Below are the code and all the weights of a small trained network. Each question names an input and a target symbol and asks about switching units off, where a switched-off unit gives its printed mean instead of its output.

import numpy as np


def w(rows, s, z=0):
    codes = np.array(rows[::2]) - 128.0
    scale = np.full(codes.shape[1], s)
    scale[-1] = z or s
    return codes * scale


def f(y):
    return y / 2 * (1 + np.tanh(0.7978845608 * (y + 0.044715 * y**3)))


def softmax(a):
    e = np.exp(a - a.max(-1, keepdims=True))
    return e / e.sum(-1, keepdims=True)


def log_softmax(a):
    a = a - a.max(-1, keepdims=True)
    return a - np.log(np.exp(a).sum(-1, keepdims=True))


def net(x, mask):
    ids = ['αβγδεζθλμξπστφψ'.index(c) for c in x.split()]
    T = len(ids)
    res = E[ids] + P[:T]
    u = 0
    for l in range(2):
        r = res
        for j in range(2):
            rows = slice(4 * j, 4 * j + 4)
            q, k, v = (r @ M[l][rows].T for M in (Q, K, V))
            z = softmax(np.where(np.tri(T) > 0, q @ k.T / 4**0.5, -1e9)) @ v
            o = O[l][rows]
            res = res + np.where(mask[u + j], z, o[:, -1]) @ o[:, :-1]
        u += 2
        y = f(res @ A[l][:, :-1].T + A[l][:, -1])
        res = res + np.where(mask[u : u + 12], y, B[l][:, -1]) @ B[l][:, :-1]
        u += 12
    return log_softmax(res[-1] @ U[:, :-1].T + U[:, -1])


Q, K, V, O, A, B = {}, {}, {}, {}, {}, {}
E = w([
[139,173,182,131,129,68,175,138],'α',
[88,126,186,116,163,62,200,167],'β',
[64,168,244,174,111,71,159,92],'γ',
[69,153,158,128,171,23,196,116],'δ',
[123,184,142,138,87,112,146,86],'ε',
[182,171,172,115,82,120,164,131],'ζ',
[81,147,131,110,93,150,119,129],'θ',
[161,147,207,159,89,131,235,40],'λ',
[63,21,183,107,254,199,140,71],'μ',
[142,137,196,55,193,177,45,53],'ξ',
[40,100,119,22,164,72,179,196],'π',
[192,87,213,50,52,140,251,154],'σ',
[210,106,189,183,74,86,92,176],'τ',
[111,88,60,175,33,112,89,131],'φ',
[160,75,60,205,132,81,228,74],'ψ',
],0.0096)
P = w([
[114,194,184,175,145,175,235,198],'0',
[73,189,185,144,102,169,211,173],'1',
[79,170,195,134,93,158,195,158],'2',
[87,155,190,124,72,147,180,135],'3',
[98,136,194,120,73,130,166,124],'4',
[107,124,188,104,76,115,165,110],'5',
[119,106,186,102,68,106,143,94],'6',
[124,94,182,88,76,83,133,83],'7',
[128,82,190,79,56,76,125,69],'8',
[147,69,184,62,58,63,111,60],'9',
[151,53,182,56,53,49,109,39],'10',
[164,34,179,45,59,29,101,29],'11',
[164,32,176,35,46,26,84,19],'12',
[181,24,185,38,36,2,86,1],'13',
],0.0052)
Q[0] = w([
[102,55,248,100,17,37,201,50],'0.h0',
[164,159,72,126,232,231,20,149],'0.h0',
[78,60,242,188,12,17,235,103],'0.h0',
[199,221,3,156,235,245,2,176],'0.h0',
[116,154,236,130,86,120,145,69],'0.h1',
[171,142,235,83,121,105,181,54],'0.h1',
[125,137,177,113,180,126,187,44],'0.h1',
[121,95,48,185,141,195,72,197],'0.h1',
],0.0079)
K[0] = w([
[135,53,183,53,174,128,49,21],'0.h0',
[118,224,127,165,37,85,193,254],'0.h0',
[197,28,115,68,201,196,32,4],'0.h0',
[110,225,119,214,53,133,223,252],'0.h0',
[157,120,185,66,147,167,34,65],'0.h1',
[171,111,209,77,191,214,45,50],'0.h1',
[85,63,143,138,210,172,94,25],'0.h1',
[95,125,86,185,58,48,200,213],'0.h1',
],0.008)
V[0] = w([
[126,68,140,172,97,97,132,101],'0.h0',
[62,93,171,108,203,158,129,138],'0.h0',
[107,2,106,184,154,123,179,188],'0.h0',
[103,36,137,189,187,241,120,119],'0.h0',
[134,125,166,147,148,174,73,102],'0.h1',
[146,104,157,101,165,208,92,63],'0.h1',
[127,133,98,173,110,127,166,186],'0.h1',
[142,178,97,147,33,54,177,171],'0.h1',
],0.0063)
O[0] = w([
[204,72,134,192,107,121,184,147,153],'0.h0',
[29,111,135,163,100,77,103,144,252],'0.h0',
[116,58,185,181,147,150,158,254,86],'0.h0',
[27,67,170,184,54,185,124,125,183],'0.h0',
[47,129,157,118,104,166,103,114,188],'0.h1',
[68,142,150,110,70,144,100,73,252],'0.h1',
[187,106,121,106,177,149,140,193,23],'0.h1',
[220,114,93,138,155,119,182,146,23],'0.h1',
],0.0052,0.0031)
A[0] = w([
[154,95,162,127,33,59,139,156,243],'0.n0',
[125,81,70,163,129,53,191,106,176],'0.n1',
[179,253,157,165,69,56,111,193,204],'0.n2',
[119,76,107,158,119,84,78,77,120],'0.n3',
[50,132,135,182,122,153,74,81,37],'0.n4',
[93,138,177,88,102,162,28,129,123],'0.n5',
[90,186,211,91,167,155,202,96,154],'0.n6',
[125,83,11,82,131,202,96,176,253],'0.n7',
[131,61,208,71,108,107,188,96,108],'0.n8',
[100,152,142,191,137,108,178,162,201],'0.n9',
[98,59,142,24,222,66,98,177,192],'0.n10',
[195,150,147,145,37,248,188,102,195],'0.n11',
],0.0067,0.0043)
B[0] = w([
[162,46,145,92,147,166,106,73,254],'0.n0',
[98,81,80,178,110,174,127,65,156],'0.n1',
[176,153,185,67,229,193,83,81,172],'0.n2',
[176,93,94,174,65,127,139,165,154],'0.n3',
[184,171,143,132,94,158,216,158,180],'0.n4',
[119,129,153,124,141,128,165,58,195],'0.n5',
[88,161,173,94,142,80,32,172,211],'0.n6',
[60,161,61,99,48,103,2,228,122],'0.n7',
[175,57,123,76,120,68,94,152,223],'0.n8',
[89,116,185,192,158,166,92,159,167],'0.n9',
[91,141,206,134,25,80,232,92,145],'0.n10',
[30,85,137,38,245,76,149,147,190],'0.n11',
],0.0068,0.0089)
Q[1] = w([
[179,147,17,249,51,145,70,220],'1.h0',
[66,85,230,4,201,95,124,117],'1.h0',
[173,126,58,114,181,154,91,224],'1.h0',
[157,211,82,247,139,149,108,181],'1.h0',
[148,248,120,182,81,97,138,149],'1.h1',
[246,218,50,149,145,156,156,193],'1.h1',
[181,222,6,250,86,165,157,253],'1.h1',
[136,58,160,119,96,134,89,7],'1.h1',
],0.0075)
K[1] = w([
[52,223,142,105,156,221,167,204],'1.h0',
[202,44,88,171,108,65,77,74],'1.h0',
[111,179,70,169,201,184,162,152],'1.h0',
[32,156,128,105,199,146,168,215],'1.h0',
[10,219,230,64,198,148,152,219],'1.h1',
[87,225,142,150,199,161,94,170],'1.h1',
[52,205,157,147,254,205,173,165],'1.h1',
[170,126,148,135,33,69,159,46],'1.h1',
],0.0059)
V[1] = w([
[40,101,127,94,148,124,245,71],'1.h0',
[81,49,68,90,116,82,136,180],'1.h0',
[208,103,117,186,108,221,10,97],'1.h0',
[163,154,81,183,118,192,202,110],'1.h0',
[199,55,207,58,176,114,110,101],'1.h1',
[124,149,86,61,79,114,32,255],'1.h1',
[179,44,52,144,139,111,34,124],'1.h1',
[137,54,85,44,29,77,247,155],'1.h1',
],0.0055)
O[1] = w([
[50,136,112,76,114,165,189,72,186],'1.h0',
[55,144,32,121,171,139,174,201,148],'1.h0',
[129,119,212,152,180,113,16,173,96],'1.h0',
[161,131,173,99,111,198,100,115,42],'1.h0',
[81,164,193,172,225,75,134,122,249],'1.h1',
[142,185,47,1,84,26,118,246,88],'1.h1',
[75,154,27,123,215,188,100,187,128],'1.h1',
[75,182,229,32,120,167,179,218,197],'1.h1',
],0.0055,0.013)
A[1] = w([
[74,106,92,27,127,127,45,122,178],'1.n0',
[84,194,140,75,120,94,173,156,54],'1.n1',
[43,84,158,151,24,67,110,146,81],'1.n2',
[255,64,98,247,132,137,181,91,160],'1.n3',
[131,74,61,103,50,84,202,104,150],'1.n4',
[219,203,106,83,158,134,142,68,238],'1.n5',
[162,105,152,68,83,33,144,95,161],'1.n6',
[148,66,198,110,61,98,182,98,96],'1.n7',
[63,126,156,160,168,77,144,74,61],'1.n8',
[195,184,116,92,147,5,128,70,254],'1.n9',
[43,207,135,176,95,135,66,101,243],'1.n10',
[93,124,51,112,56,216,162,91,64],'1.n11',
],0.006,0.0053)
B[1] = w([
[160,80,86,198,84,74,139,104,182],'1.n0',
[168,139,171,46,122,92,116,61,193],'1.n1',
[138,164,98,85,217,214,103,141,217],'1.n2',
[212,53,139,2,93,193,99,72,143],'1.n3',
[109,174,210,107,105,147,55,136,157],'1.n4',
[56,211,27,120,136,236,102,210,150],'1.n5',
[174,178,85,182,96,144,104,123,221],'1.n6',
[156,181,94,209,110,164,141,158,241],'1.n7',
[145,154,87,131,205,126,128,73,251],'1.n8',
[211,210,40,140,121,112,136,191,210],'1.n9',
[166,4,88,78,89,68,94,150,206],'1.n10',
[165,146,249,95,205,49,97,116,134],'1.n11',
],0.0062,0.011)
U = w([
[191,136,167,67,143,196,75,149,13],'α',
[211,59,172,97,103,81,226,184,86],'β',
[150,113,126,80,61,62,60,16,138],'γ',
[196,77,84,130,99,167,211,104,83],'δ',
[121,182,69,99,159,222,104,167,86],'ε',
[147,188,111,154,145,184,131,162,118],'ζ',
[105,100,49,179,97,114,155,186,222],'θ',
[108,129,67,236,148,104,212,103,110],'λ',
[117,128,179,253,73,108,236,154,146],'μ',
[104,196,50,178,101,188,105,88,142],'ξ',
[183,182,195,89,27,191,143,191,142],'π',
[53,163,107,96,183,76,183,104,57],'σ',
[141,129,242,168,163,37,26,155,85],'τ',
[89,79,63,92,102,90,62,230,254],'φ',
[58,60,187,100,103,197,119,114,158],'ψ',
],0.0056,0.006)

Each question gives the input, a string of symbols that net reads in full, and the target symbol t.
The units are the heads (4 rows each of Q, K, V and O) and the neurons (one row each of A and B). Each row of codes is followed by its name. A weight is (code - 128) times the scale printed after its matrix; where a second scale follows, it is the last column's (O, A, B and U).
mask holds one flag per unit, layer by layer, with each layer's heads first. A switched-off unit (its flag False) gives its mean, the last column of its rows in O or B, instead of its output. The means were averaged over made-up inputs and are rounded, as every weight is.
A unit's drop is (log p(t) with every unit on - log p(t) with that unit switched off) / (log p(t) with every unit on - log p(t) with every unit switched off).
The circuit of an input: a set's keep is (log p(t) with only the set's units on - log p(t) with every unit switched off) / (log p(t) with every unit on - log p(t) with every unit switched off). Starting from the 12 units with the biggest drops (on a tie, the unit counted first), units are removed one at a time, each time the one whose removal leaves the highest keep (on an exact tie, the one counted first), for as long as the keep stays at least 0.8.
circuit, biggest first: the units of the circuit, biggest drop first
most important unit: the unit with the biggest drop
top k neurons: the k neurons with the biggest drops, biggest first
top k neurons in layer l: the k neurons of layer l with the biggest drops, biggest first
input σ γ μ ξ σ ζ σ β β μ π, target ψ: most important unit	0.h0
input π ξ γ ζ, target γ: circuit, biggest first	0.h1, 1.n10, 0.h0
input ζ β α ψ θ σ α ψ ψ λ θ σ θ, target σ: circuit, biggest first	1.h1, 0.n8, 1.h0
input λ ψ λ σ π ξ σ ξ α δ, target γ: circuit, biggest first	0.h1, 0.h0, 1.n10
input γ σ λ π θ σ μ ζ β, target ψ: circuit, biggest first	0.h0, 1.n9
input ε ψ σ, target ψ: top 2 neurons	0.n11, 0.n1
input γ γ ξ ξ, target ξ: top 3 neurons	0.n5, 1.n5, 0.n0
input π λ λ ξ σ ε, target σ: top 4 neurons	0.n8, 0.n0, 0.n11, 0.n4
input ζ φ ζ π σ τ β, target τ: circuit, biggest first	1.h0, 0.n2
input λ γ τ θ σ σ τ φ φ φ α θ, target φ: circuit, biggest first	1.h1, 0.n7, 1.h0
input α λ ψ ψ γ, target ψ: circuit, biggest first	1.h1, 1.n9, 1.h0, 0.n6
input λ σ ζ σ λ μ σ λ, target ψ: circuit, biggest first	0.h0, 1.n9
input τ ψ σ δ ζ γ λ φ σ, target φ: top 2 neurons	0.n11, 0.n7
input θ γ α φ γ σ ζ ξ ξ ξ, target ξ: top neuron	0.n11
input θ ξ ξ ε δ σ π σ θ γ σ θ, target σ: circuit, biggest first	0.n8, 1.h0, 1.h1
input σ λ σ α λ γ σ ζ, target σ: top 2 neurons	0.n8, 0.n11
input σ ψ ξ, target ψ: circuit, biggest first	0.h1, 1.n9, 1.h1
input α π σ φ γ σ ξ γ, target γ: circuit, biggest first	1.n10, 0.h0, 0.h1
input ξ ζ γ φ β μ σ σ σ λ γ, target ψ: circuit, biggest first	0.h0, 1.n9
input ψ σ σ ζ σ μ τ ζ, target τ: most important unit	1.h0
input σ β λ σ σ σ, target σ: circuit, biggest first	0.n11, 1.h0, 1.n10
input μ ζ τ σ ψ ξ λ π γ β π, target γ: top 4 neurons in layer 1	1.n1, 1.n0, 1.n5, 1.n11
input ζ τ σ γ α σ ξ, target σ: top 2 neurons in layer 0	0.n8, 0.n0
input π γ ε σ α α τ λ, target τ: top 3 neurons in layer 0	0.n11, 0.n2, 0.n0
input α π ξ σ ψ γ β γ, target γ: circuit, biggest first	0.h0, 1.n10, 0.h1
input β β α σ σ θ ζ σ γ τ ξ, target τ: top 4 neurons	0.n0, 0.n1, 0.n2, 0.n6
input ψ π ζ ε μ σ τ π ψ σ τ ξ, target τ: circuit, biggest first	1.h0
input ζ ψ σ σ ε ξ, target σ: top 3 neurons	0.n0, 0.n8, 0.n4
input φ δ μ σ β δ ξ ξ σ, target γ: top 2 neurons	1.n1, 1.n0
